Below is a small trained network, with its code and all its weights. Each question gives an input and a class and asks what happens when units are switched off, that is, made to give their printed mean instead of their output.

import numpy as np


def w(rows, s, z=0):
    codes = np.array(rows[::2]) - 128.0
    scale = np.full(codes.shape[1], s)
    scale[-1] = z or s
    return codes * scale


def norm(h):
    return h / np.sqrt((h * h).mean(-1, keepdims=True) + 1e-5)


def f(y):
    return y / 2 * (1 + np.tanh(0.7978845608 * (y + 0.044715 * y**3)))


def log_softmax(a):
    a = a - a.max(-1, keepdims=True)
    return a - np.log(np.exp(a).sum(-1, keepdims=True))


def net(x, mask):
    res = np.array(x, float).reshape(1, 4) / 4 @ E
    u = 0
    for l in range(4):
        y = f(norm(res) @ A[l][:, :-1].T + A[l][:, -1])
        res = res + np.where(mask[u : u + 10], y, B[l][:, -1]) @ B[l][:, :-1]
        u += 10
    return log_softmax(norm(res)[-1] @ U[:, :-1].T + U[:, -1])


A, B = {}, {}
E = w([
[156,115,124,43,73,188],'x0',
[145,2,137,116,108,69],'x1',
[32,122,119,158,14,145],'x2',
[154,205,134,14,105,23],'x3',
],0.0091)
A[0] = w([
[140,165,136,76,50,108,163],'0.n0',
[105,129,121,110,89,103,75],'0.n1',
[125,125,178,179,96,88,36],'0.n2',
[119,211,119,90,64,222,157],'0.n3',
[175,7,105,130,117,138,1],'0.n4',
[46,120,76,138,109,74,45],'0.n5',
[68,168,115,168,143,116,153],'0.n6',
[137,45,96,149,219,181,147],'0.n7',
[146,89,114,76,88,140,109],'0.n8',
[158,200,122,144,124,138,121],'0.n9',
],0.011,0.0045)
B[0] = w([
[41,61,164,90,164,157,220],'0.n0',
[74,126,128,137,121,119,142],'0.n1',
[86,142,141,162,45,62,133],'0.n2',
[100,102,2,104,109,201,254],'0.n3',
[189,87,197,179,117,179,198],'0.n4',
[118,169,146,169,135,67,162],'0.n5',
[171,145,96,197,82,127,184],'0.n6',
[149,132,141,150,92,122,250],'0.n7',
[113,63,137,136,113,93,176],'0.n8',
[170,61,114,192,164,147,166],'0.n9',
],0.0082,0.0057)
A[1] = w([
[195,156,164,65,194,85,5],'1.n0',
[39,72,120,146,133,77,69],'1.n1',
[170,139,134,76,140,191,78],'1.n2',
[161,95,168,126,38,32,32],'1.n3',
[169,95,81,97,150,119,218],'1.n4',
[44,110,106,53,87,85,144],'1.n5',
[112,58,221,92,70,152,242],'1.n6',
[84,200,186,71,107,133,67],'1.n7',
[69,101,113,189,150,74,16],'1.n8',
[254,142,64,92,132,82,215],'1.n9',
],0.0091,0.0016)
B[1] = w([
[1,144,209,96,190,191,192],'1.n0',
[103,195,117,91,136,63,198],'1.n1',
[88,109,150,170,62,101,163],'1.n2',
[217,197,137,170,66,135,209],'1.n3',
[45,127,155,181,147,95,178],'1.n4',
[241,115,107,79,171,60,228],'1.n5',
[183,79,170,97,156,41,254],'1.n6',
[151,105,93,164,185,128,128],'1.n7',
[65,162,185,94,81,72,175],'1.n8',
[55,102,170,188,140,148,206],'1.n9',
],0.0086,0.0048)
A[2] = w([
[156,218,52,138,101,248,41],'2.n0',
[1,114,123,91,251,138,30],'2.n1',
[144,25,114,102,97,70,159],'2.n2',
[99,202,54,84,143,91,200],'2.n3',
[16,132,178,162,157,176,104],'2.n4',
[164,181,65,19,192,118,4],'2.n5',
[157,142,154,117,226,211,152],'2.n6',
[157,93,117,82,158,208,205],'2.n7',
[125,164,163,217,143,198,61],'2.n8',
[136,197,169,133,159,143,159],'2.n9',
],0.0085,0.0032)
B[2] = w([
[118,134,66,119,64,247,215],'2.n0',
[50,188,154,209,205,125,208],'2.n1',
[169,135,195,24,203,175,254],'2.n2',
[155,38,99,239,129,159,187],'2.n3',
[69,112,141,39,158,138,211],'2.n4',
[172,138,98,254,214,132,154],'2.n5',
[70,165,160,157,77,94,198],'2.n6',
[37,130,163,198,18,46,205],'2.n7',
[180,154,135,19,143,110,214],'2.n8',
[90,116,126,67,90,163,155],'2.n9',
],0.0074,0.0046)
A[3] = w([
[208,16,189,117,129,151,91],'3.n0',
[118,157,132,199,198,74,137],'3.n1',
[131,22,137,255,75,71,167],'3.n2',
[174,102,238,88,176,79,193],'3.n3',
[39,203,167,208,60,80,72],'3.n4',
[194,121,177,100,193,79,204],'3.n5',
[101,69,157,173,64,215,57],'3.n6',
[176,84,197,43,41,163,194],'3.n7',
[217,239,176,173,161,210,97],'3.n8',
[94,219,65,241,28,38,250],'3.n9',
],0.0078,0.0026)
B[3] = w([
[112,89,96,192,111,144,209],'3.n0',
[123,162,126,91,137,160,172],'3.n1',
[155,166,160,145,107,106,223],'3.n2',
[86,174,104,172,110,144,255],'3.n3',
[123,138,162,84,92,111,194],'3.n4',
[142,159,104,146,98,162,211],'3.n5',
[154,161,116,160,143,124,188],'3.n6',
[94,142,94,142,181,81,206],'3.n7',
[160,3,153,79,193,107,148],'3.n8',
[157,145,171,61,101,173,226],'3.n9',
],0.014,0.0066)
U = w([
[30,167,184,126,169,161,197],'0',
[181,188,221,86,25,124,143],'1',
[163,125,114,98,139,6,111],'2',
[68,18,46,78,134,116,76],'3',
[122,121,37,135,67,255,167],'4',
[212,67,190,74,195,199,47],'5',
[187,178,49,123,198,143,2],'6',
[164,79,162,251,91,126,210],'7',
],0.019,0.0048)

Each question gives the input, the list of numbers given to net, and the class t.
The units are the neurons (one row each of A and B). Each row of codes is followed by its name. A weight is (code - 128) times the scale printed after its matrix; where a second scale follows, it is the last column's (A, B and U).
mask holds one flag per neuron, layer by layer. A switched-off neuron (its flag False) gives its mean, the last column of its row in B, instead of its output. The means were averaged over made-up inputs and are rounded, as every weight is.
A unit's drop is (log p(t) with every unit on - log p(t) with that unit switched off) / (log p(t) with every unit on - log p(t) with every unit switched off).
The circuit of an input: a set's keep is (log p(t) with only the set's units on - log p(t) with every unit switched off) / (log p(t) with every unit on - log p(t) with every unit switched off). Starting from the 12 units with the biggest drops (on a tie, the unit counted first), units are removed one at a time, each time the one whose removal leaves the highest keep (on an exact tie, the one counted first), for as long as the keep stays at least 0.8.
units of the circuit, in order: the units of the circuit, biggest drop first
unit that matters most: the unit with the biggest drop
top k neurons: the k neurons with the biggest drops, biggest first
k most important neurons of layer l: the k neurons of layer l with the biggest drops, biggest first
drop when u is switched off: that unit's drop, to one decimal
input [7,2,7,-7], class 7: units of the circuit, in order : (1.n6 3.n2 3.n9)
input [5,4,-3,7], class 2: units of the circuit, in order : (3.n9)
input [1,-7,4,8], class 4: top 2 neurons : (0.n3 1.n6)
input [-1,-2,-3,-6], class 5: units of the circuit, in order : (3.n8 2.n8)
input [4,7,1,1], class 7: units of the circuit, in order : (0.n4 3.n0)
input [-7,-6,5,-1], class 4: units of the circuit, in order : (1.n6 1.n4)
input [-1,-6,-1,5], class 4: top 2 neurons : (0.n3 2.n0)
input [6,-6,5,8], class 3: top 4 neurons : (0.n0 0.n3 1.n5 1.n3)
input [-3,-7,-1,-1], class 4: units of the circuit, in order : (2.n0 0.n3)
input [-4,-2,2,8], class 6: top 2 neurons : (0.n0 1.n5)
input [7,5,4,7], class 2: top 2 neurons : (1.n5 1.n6)
input [-4,-7,-2,2], class 5: top 2 neurons : (3.n8 0.n9)
input [-1,1,4,4], class 2: top 2 neurons : (0.n0 1.n5)
input [0,0,-3,8], class 0: unit that matters most : 1.n0
input [0,8,-1,2], class 7: top 2 neurons : (0.n4 3.n0)
input [-2,0,-1,6], class 0: top 2 neurons : (1.n0 0.n3)
input [3,-6,1,5], class 4: drop when 0.n3 is switched off : 1.5
input [0,7,-8,-3], class 7: drop when 3.n8 is switched off : 0.0
input [-8,-8,-8,-8], class 5: drop when 3.n8 is switched off : 0.4
input [2,8,-5,3], class 7: top neuron : (0.n4)
input [5,-8,-5,0], class 4: drop when 0.n3 is switched off : 1.4
input [2,-5,-2,4], class 4: 2 most important neurons of layer 1 : (1.n6 1.n0)
